[[135 135 133 133 119 128 124 132 124 137 130 128 129 132 108 139]
 [111 109 139 133 130 136 132 138 132 134 135 134 134 111 130 112]
 [145 146 128 142 143 134 137 129 148 137 134 135 132 143 103 147]
 [138 142 116 114 109 115 110 117 110 118 117 116 116 145 135 140]
 [140 138 124 125 144 131 133 123 139 129 120 118 120 142 135 136]
 [112 106 138 133 131 135 132 137 132 132 136 137 135 115 134 114]
 [143 145 116 118 116 118 116 117 118 118 119 119 120 148 130 146]
 [129 125 139 148 142 139 139 139 143 143 145 145 142 124 106 129]
 [116 113 128 118 130 129 132 130 125 116 125 121 124 116 149 113]]
Give the bottom-left entry.
Answer: 116
The largest entry in the last row is 149
The bottom-right entry -> 113
The entry directly below the smallest entry -> 135
Give the 1st entry on the main diagonal.
Answer: 135
The largest entry in the first row -> 139
Give the smallest entry in the first row.
Answer: 108
The smallest entry in the first column -> 111
The smallest entry in the last column is 112
The entry just left of 121 is 125
Give the fourth entry, reading row by row.
Answer: 133
Give the entry just left of the largest entry.
Answer: 116
Give the fifth entry in reading order.
Answer: 119
Give the fifth-last entry, reading row by row.
Answer: 121
The second entry on the main diagonal is 109
The 2nd entry on the diagonal from the top-right corner is 130
Give the 3rd entry on the diagonal from the top-right corner.
Answer: 143
The largest entry in the first column is 145
Give the 3rd entry in reading order.
Answer: 133

Read these off the array that follows.
1) Find the entry just left of the smallest entry.
2) Find the entry in the bottom-right corner.
3) Find the largest entry in the last column.
4) Find the top-right entry.
5) Find the entry in the bottom-left corner.
6) Find the bottom entry of the column that holds the smallest entry.
7) Find the second-last entry, reading row by row.
8) Find the entry directly above the centre entry.
[[136 122 141 144 135]
 [125 129 113 156 134]
 [149 139 117 131 139]
 [156 127 120 119 156]
 [142 134 104 116 128]]
1) 134
2) 128
3) 156
4) 135
5) 142
6) 104
7) 116
8) 113

Read these off the grid that follows.
1) Read off the 5th entry in reading order.
2) Read off the last entry in the row that holds the smallest entry.
3) Read off the smallest entry in the first column.
4) Read off the fifth entry from the end, reading row by row.
5) Read off the 2nd-last entry, reading row by row.
6) Read off the last entry, reading row by row.
7) Read off the entry just right of the largest entry.
8) Read off the 1st entry, reading row by row.
[[126 126 130 126 126 127 126]
 [125 118 125 120 137 122 122]
 [128 131 129 129 126 130 130]
 [122 106 121 113 148 115 115]
 [126 126 130 126 126 127 126]
 [130 135 131 133 123 133 133]]
1) 126
2) 115
3) 122
4) 131
5) 133
6) 133
7) 115
8) 126
